Below are the code and all the weights of a small trained network. Each question names an input and a class and asks about switching units off, where a switched-off unit gives its printed mean instead of its output.

import numpy as np


def w(rows, s, z=0):
    codes = np.array(rows[::2]) - 128.0
    scale = np.full(codes.shape[1], s)
    scale[-1] = z or s
    return codes * scale


def f(y):
    return np.maximum(y, 0)


def log_softmax(a):
    a = a - a.max(-1, keepdims=True)
    return a - np.log(np.exp(a).sum(-1, keepdims=True))


def net(x, mask):
    res = np.array(x, float).reshape(1, 5) / 4 @ E
    y = f(res @ A[0][:, :-1].T + A[0][:, -1])
    res = res + np.where(mask, y, B[0][:, -1]) @ B[0][:, :-1]
    return log_softmax(res[-1] @ U[:, :-1].T + U[:, -1])


A, B = {}, {}
E = w([
[150,208,193,55,76,141],'x0',
[55,94,88,59,137,192],'x1',
[202,39,161,60,147,96],'x2',
[152,86,119,156,2,168],'x3',
[223,180,30,118,148,169],'x4',
],0.0094)
A[0] = w([
[170,165,29,101,150,184,94],'neuron 1',
[106,77,153,141,32,154,135],'neuron 2',
[44,160,163,178,108,126,93],'neuron 3',
[112,93,103,148,127,109,114],'neuron 4',
[202,166,58,132,124,170,27],'neuron 5',
[121,76,106,69,134,134,142],'neuron 6',
[223,100,92,75,147,130,85],'neuron 7',
[142,186,186,77,83,154,4],'neuron 8',
[96,150,133,35,115,192,66],'neuron 9',
[165,232,166,43,62,155,92],'neuron 10',
[191,131,66,136,83,175,101],'neuron 11',
[119,197,157,63,173,98,53],'neuron 12',
[125,215,73,172,133,190,78],'neuron 13',
[223,87,115,64,134,125,181],'neuron 14',
[122,208,53,156,122,151,107],'neuron 15',
[147,109,114,161,61,151,57],'neuron 16',
[128,179,165,73,81,128,54],'neuron 17',
[168,187,81,100,221,131,121],'neuron 18',
[185,145,144,209,123,64,149],'neuron 19',
[68,189,108,184,100,133,30],'neuron 20',
[123,71,80,181,168,134,5],'neuron 21',
[183,151,174,205,123,73,102],'neuron 22',
[172,124,91,139,74,150,134],'neuron 23',
[173,40,169,97,130,86,63],'neuron 24',
[65,75,65,109,150,191,43],'neuron 25',
[118,200,107,194,131,154,77],'neuron 26',
[124,60,70,198,174,151,28],'neuron 27',
[69,133,114,54,115,194,7],'neuron 28',
[180,75,154,62,138,77,62],'neuron 29',
[108,84,66,182,158,105,46],'neuron 30',
[208,167,140,195,131,72,91],'neuron 31',
[83,165,130,128,251,73,182],'neuron 32',
[159,125,84,130,60,137,162],'neuron 33',
[48,66,238,147,94,114,100],'neuron 34',
[81,79,68,101,156,185,136],'neuron 35',
[128,84,76,179,138,100,20],'neuron 36',
[67,177,113,154,109,158,84],'neuron 37',
],0.011,0.0023)
B[0] = w([
[62,163,234,107,145,81,240],'neuron 1',
[79,77,55,61,39,128,224],'neuron 2',
[77,33,188,162,221,186,214],'neuron 3',
[151,142,130,134,107,90,168],'neuron 4',
[28,130,196,122,216,23,226],'neuron 5',
[152,143,185,159,116,210,185],'neuron 6',
[74,68,208,169,194,160,206],'neuron 7',
[199,109,92,208,116,40,201],'neuron 8',
[194,185,207,132,60,111,199],'neuron 9',
[171,137,81,230,76,34,254],'neuron 10',
[47,56,116,46,149,55,222],'neuron 11',
[158,58,37,114,49,81,196],'neuron 12',
[115,31,160,180,170,190,242],'neuron 13',
[113,60,142,213,185,219,218],'neuron 14',
[97,45,196,191,192,188,236],'neuron 15',
[133,44,76,50,50,173,194],'neuron 16',
[156,103,88,213,100,59,194],'neuron 17',
[49,50,74,31,74,78,231],'neuron 18',
[159,213,221,78,42,158,234],'neuron 19',
[155,52,114,154,153,208,216],'neuron 20',
[199,122,84,198,91,39,199],'neuron 21',
[177,186,229,51,63,173,227],'neuron 22',
[100,102,88,40,94,109,203],'neuron 23',
[122,57,143,178,181,232,207],'neuron 24',
[194,199,237,104,76,141,216],'neuron 25',
[138,69,171,163,130,207,221],'neuron 26',
[186,146,82,209,95,39,221],'neuron 27',
[204,200,226,110,63,144,197],'neuron 28',
[132,54,110,189,182,231,201],'neuron 29',
[163,115,115,176,75,49,207],'neuron 30',
[154,205,255,92,62,154,234],'neuron 31',
[113,44,28,26,31,149,248],'neuron 32',
[86,59,55,50,60,114,206],'neuron 33',
[17,102,194,83,243,10,253],'neuron 34',
[176,209,224,99,44,148,218],'neuron 35',
[186,142,115,205,74,42,190],'neuron 36',
[147,56,152,159,139,206,203],'neuron 37',
],0.0077,0.0092)
U = w([
[37,97,189,111,197,42,123],'0',
[160,54,137,221,167,245,85],'1',
[242,138,69,248,78,19,131],'2',
[222,210,220,70,54,180,89],'3',
[110,59,22,9,55,126,92],'4',
[112,116,121,112,118,142,218],'5',
[155,229,2,110,231,199,1],'6',
],0.0095,0.0083)

Each question gives the input, the list of numbers given to net, and the class t.
The units are the neurons (one row each of A and B). Each row of codes is followed by its name. A weight is (code - 128) times the scale printed after its matrix; where a second scale follows, it is the last column's (A, B and U).
mask holds one flag per neuron, in row order. A switched-off neuron (its flag False) gives its mean, the last column of its row in B, instead of its output. The means were averaged over made-up inputs and are rounded, as every weight is.
A unit's drop is (log p(t) with every unit on - log p(t) with that unit switched off) / (log p(t) with every unit on - log p(t) with every unit switched off).
The circuit of an input: a set's keep is (log p(t) with only the set's units on - log p(t) with every unit switched off) / (log p(t) with every unit on - log p(t) with every unit switched off). Starting from the 12 units with the biggest drops (on a tie, the unit counted first), units are removed one at a time, each time the one whose removal leaves the highest keep (on an exact tie, the one counted first), for as long as the keep stays at least 0.8.
circuit, biggest first: the units of the circuit, biggest drop first
most important unit: the unit with the biggest drop
k most important neurons: the k neurons with the biggest drops, biggest first
drop of u: that unit's drop, to one decimal
input [-6,-1,7,-4,-5], class 1: most important unit : neuron 24
input [-7,-2,4,-8,5], class 4: 3 most important neurons : (neuron 32; neuron 18; neuron 10)
input [2,2,-6,3,6], class 0: 2 most important neurons : (neuron 5; neuron 1)
input [-3,2,5,-6,1], class 4: 2 most important neurons : (neuron 32; neuron 18)
input [1,1,6,6,-5], class 1: 2 most important neurons : (neuron 24; neuron 29)
input [8,-2,-6,2,-1], class 2: 2 most important neurons : (neuron 10; neuron 8)
input [-5,3,-3,-7,-6], class 4: 3 most important neurons : (neuron 32; neuron 5; neuron 1)
input [1,8,-7,8,7], class 3: 2 most important neurons : (neuron 28; neuron 25)
input [4,-5,4,1,5], class 0: circuit, biggest first : (neuron 5; neuron 7)
input [-6,-7,-3,-4,-5], class 3: circuit, biggest first : (neuron 22; neuron 19)
input [-6,7,8,-3,6], class 1: 2 most important neurons : (neuron 14; neuron 7)
input [0,4,7,7,-6], class 1: 4 most important neurons : (neuron 24; neuron 29; neuron 32; neuron 6)
input [-1,-5,8,-4,8], class 0: 3 most important neurons : (neuron 5; neuron 18; neuron 1)
input [-7,6,3,6,4], class 2: most important unit : neuron 27
input [-7,3,3,2,6], class 2: 3 most important neurons : (neuron 27; neuron 21; neuron 34)
input [-2,-5,5,0,-4], class 1: 3 most important neurons : (neuron 24; neuron 29; neuron 5)
input [-5,6,-6,-7,-6], class 4: 2 most important neurons : (neuron 32; neuron 5)
input [7,-4,-7,-8,-4], class 4: 2 most important neurons : (neuron 32; neuron 12)
input [7,-4,-2,5,4], class 2: 2 most important neurons : (neuron 10; neuron 8)
input [-5,-3,-1,6,7], class 0: circuit, biggest first : (neuron 5)
input [-4,-5,-3,1,0], class 3: circuit, biggest first : (neuron 19; neuron 22)
input [2,8,1,-1,7], class 3: drop of neuron 25 : 1.0
input [-7,0,0,-4,3], class 2: drop of neuron 20 : 0.0
input [-7,-8,1,4,-2], class 3: drop of neuron 19 : 0.8
input [-6,0,-8,-5,-7], class 1: drop of neuron 37 : 0.3
